Each row has a name. Each piece below is followed by the name of the row it came from, unless a question asks for something else. Each question is about the rows just above it. Places in a row count from 1.

Vek: [134 122 138 126 137 142 119 121 113 129]
libe: [149 151 159 158 178 132  62 139 146  95]
repor: [ 50 230 230  92  89 155 146 131 160 196]
nef: [123 154 144 118 132 132  86 156 153 109]
loz: [ 98 154 174 138 105 122 136 134 135 123]
nok: [179 133 144 118 132 132  86 129 103 153]
dusi: [119 129 141 126 112 138 122 130 124 124]
fev: [153 144 134  96 147 142  81 169 159 120]
[146 131] begins in row and place
repor, 7
Which row holds [159 169  81] read backwards?
fev
Shared by nok and libe:
[132]
Which value is in both libe and nef?
[132]
Count the entries of [149 151 159 158 178 132  62 139]:
8
Shared by libe and repor:
[146]
Which row holds this, read backwards? [136 122]
loz

loma: [117 125 154 109  99  80  47 163 162 148 115 169  89 106 106 121 127 124
  99 172 138 241  29 111 115 101 131  85  99 106 125]
turab: [ 45  86  95 221 156 137  82 150 103 163 124 130 128  80 149 134 210  70
 191 147 136 120 156 125 126 139 160 209 118 162 130]
gipa: [ 45  86  95 221 156 154  82 150 103 163 124 130 128  80 149 134 210  70
 191 147 136 120 156 125 191 133 108 100 124 105 131]
nuz: [ 45  86  95 221 156 154  82 150 103 163 124 126 128  80 149 134 210  70
 191 147 118 120 156 125 191 133 108 100 124 105 131]
Lamud: [ 45  86  95 221 156 154  82 150 103 163 124 130 128  80 149 134 210  70
 191 147 136 120 156 125 126 139 160 209 118 162 130]
Count the entries of [ 45  86  95 221 156 154  82 150 103 163 124 130 128  80 149 134 210  70
 191]:
19
The row with [ 45  86  95 221 156 154  82 150 103 163 124 126 128  80 149 134 210  70
 191 147 118 120 156 125 191 133 108 100 124 105 131] is
nuz
Number of entries in [ 45  86  95 221 156 154  82 150 103 163 124 126 128  80 149 134 210  70
 191 147 118 120 156 125 191 133 108 100 124 105 131]:
31

rim: [112 109 163 139 107 117 126  90]
lib: [ 24 167 158 138 123 125 122 122]
Pitif: [157 124  24 167 158 156 167 171]
luser: [131 124 123 131 123 125 122 126]
zave: [156  68 111  71  88 125 118 128]
nug: [135 132 129 127 126 127 155 129]
[156 158 167  24] is which row, read backwards?
Pitif
Shared by zave and Pitif:
[156]
The one value in lib and zave:
[125]
One entry of zave was changed: [156  68 111  71  88 125 117 128]. Where, and from what?
7, [118]
One entry of luser was changed: [130 124 123 131 123 125 122 126]. Where, and from what?
1, [131]
asked: [131 124 123 131 123 125 122 126]
luser

Zerip: [200 102 185 180 146 159]
nid: [136  73 199 121  68 121]
zuk: [151  26 201 120 120 134]
Saza: [122 119 155 135 179 156]
Nifiv: [208 122 121 155 161 169]
Nedar: [133  75 177  88 151 171]
rol: [155 112 198 136  72 156]
dofa: [113 196  99  96  83 153]
Gevar: [122  23 216  41 134 133]
bukul: [155  50 184  63 146 138]
Row and place where [122 119 155 135] starts:
Saza, 1
Which value is in both Nifiv and Gevar?
[122]
One entry of dofa was changed: [113 196  98  96  83 153]. Where, and from what?
3, [99]
asked: [200 102 185 180 146 159]
Zerip
[155 121 122] is which row, read backwards?
Nifiv

nepon: [175 185  74 212 206  70]
seme: [145 140 138 161 157 126]
nit: [ 83  37 121  13 205 118]
situb: [175 205  74 212 187  70]
katis: [147 165 115 180 169 119]
One entry of katis was changed: [147 165 115 180 170 119]. Where, and from what?
5, [169]
Where do [147 165 115 180 169 119] appear?
katis
Count the entries of [145 140 138 161 157 126]:
6
The one value in situb and nit:
[205]
How many entries does [145 140 138 161] have?
4

Kur: [118 192 168 172 156 152 139 171 216 175 136 183 186 129]
Relit: [156 125 168 105  68 111 117 167 135 126 111 102  89 124]
guv: [138 139 154 152 196 214 157 166 126 122 109 149 154 110]
Rofot: [ 61 178  83 184 215 154 117  90 167 156 136 174 231 105]
Rola: [111 140 108 153  91  94  91 117 152 162 135 169 138 149]
zit: [151 135 176 140 102 126 118 194 154 169 127 148 111 154]
bura: [231 107 153 108 115 199 106 167  94 119  91 118 123  99]
Where does [108 153] start? Give its row and place.
Rola, 3
Which row holds [105 231] read backwards?
Rofot
Where does [138 139 154 152 196 214 157 166 126 123 109 149 154 110] differ from guv, and what was there?
10, [122]

tekoz: [124 139 131 131 127 123 128 132 134 139 124 122 125 127 133 118 139 124
 133 130 135 134 132 132 132 104  74 131]
mezi: [129 141 127 140 121 122 121 123 142 122 138 119 141 135 132 114 116 131
 149 116 141 143 141 152 139 115 217 122]
Zek: [122 134 132 140 113 115 109 112 132 142 123  94 134 119 138  98 137 126
 137 109 135 135 141 140 133  94 126 118]
mis: [124 115 130 145  95  98  98 139 133 149 129 145 105 127 145 142 143 125
 111  97 119 142 151 112 144 136 129 140]
dof: [124 118 132 155  90  99  95 132 108 154 123 139 101 119 152 142 146 129
 109  92 119 156 155 109 132 143 115 132]
furi: [126 134 126 112 154 149 155 133 137 112 132 110 136 129 115 102 117 134
 136 155 135 113 108 135 133  94 128 119]
nasen: [124 115 130 145  95  98  98 139 109 149 129 145 105 127 145 142 143 125
 111  88 104 132 134 132 132 135 103 125]
pubu: [127 116 130 131 131 130 132 135 126 120 134 148 127 130 122 146 124 128
 121 130 117 127 129 117 132 161 163 139]
tava: [130 109 123 140 119 124 121 130 113 121 129 140 115 124 121 148 130 125
 110 115 110 134 139 105 120 156 130 129]
The row with [127 116 130 131 131 130 132 135 126 120 134 148 127 130 122 146 124 128
 121 130 117 127 129 117 132 161 163 139] is
pubu
Count the entries of [124 118]:
2
[120 156] begins in row and place
tava, 25
asked: [124 115 130 145  95  98  98 139 133 149 129 145 105 127 145 142 143 125
 111  97 119 142 151 112 144 136 129 140]
mis
[141 119] is which row, read backwards?
mezi
Which row holds this, read backwards? [104 132 132 132 134 135]
tekoz

sem: [184 100 136 183  79]
zusu: [ 95 144 112 162 157]
fer: [ 88  86  46 214 134]
kego: [189 112 174 114  73]
zop: [144  95 105 132  79]
[144  95 105 132  79] is in which row?
zop
How many entries does [189 112 174 114] have?
4
[ 79 183 136 100] is which row, read backwards?
sem
Count the entries of [ 95 144 112 162 157]:
5
Which row holds [162 112 144  95] read backwards?
zusu

vaki: [ 98  83  76  74  85 141  83  96  83 135]
faku: [102 184  90  95 188 163 183 108  93 189]
puref: [116  99  99  97  62  93  61 118 100  46]
zasa: [105 148 120 117 141  96 141 108 116  42]
vagu: [123  70 114 114  39 101  37 127 117  88]
vot: [101 155 111 104 109  98 116  93 111  71]
zoke: [111  84  89  93  93 116  98 109  93 128]
mupe: [128 157 129 132 155 174 155 128 128 223]
Bugo: [150 185 160 160 117  97 185 148 156  94]
noleg: [102  95  73  73  93 165  96 101  79 118]
rotu: [ 99 122  85  91 116 169 118 102  88 184]
Fabud: [ 93 126  72  75 130 163 131  92  76 182]
Which value is in both faku and vot?
[93]
Where does [ 93 116  98 109] start? Give its row and place.
zoke, 5
One entry of zasa was changed: [105 148 120 117 141  96 141 107 116  42]. Where, and from what?
8, [108]

Pitav: [190 125 111  56]
tezo: [ 48 158 161  69]
pudas: [141 102 122 127]
Ligi: [106 120 117 118]
tupot: [122 111 125 120]
buf: [140 127 157 134]
How many entries does [141 102] have?
2
[122 111 125 120] is in which row?
tupot
How many entries does [48] have?
1
asked: [141 102 122 127]
pudas

pafe: [ 84 111 101 158]
fusu: [148 136 152 109]
Vosur: [103 134 137 103]
gubap: [187  85 137 134]
Tus: [107  97 139 133]
zum: [174 162 129  96]
boz: [211 117 172  78]
Nalol: [ 78  75  94 160]
Ven: [169 154  68 141]
Changed gubap: [187  85 138 134]. Place and old value:
3, [137]
[141  68 154] is which row, read backwards?
Ven

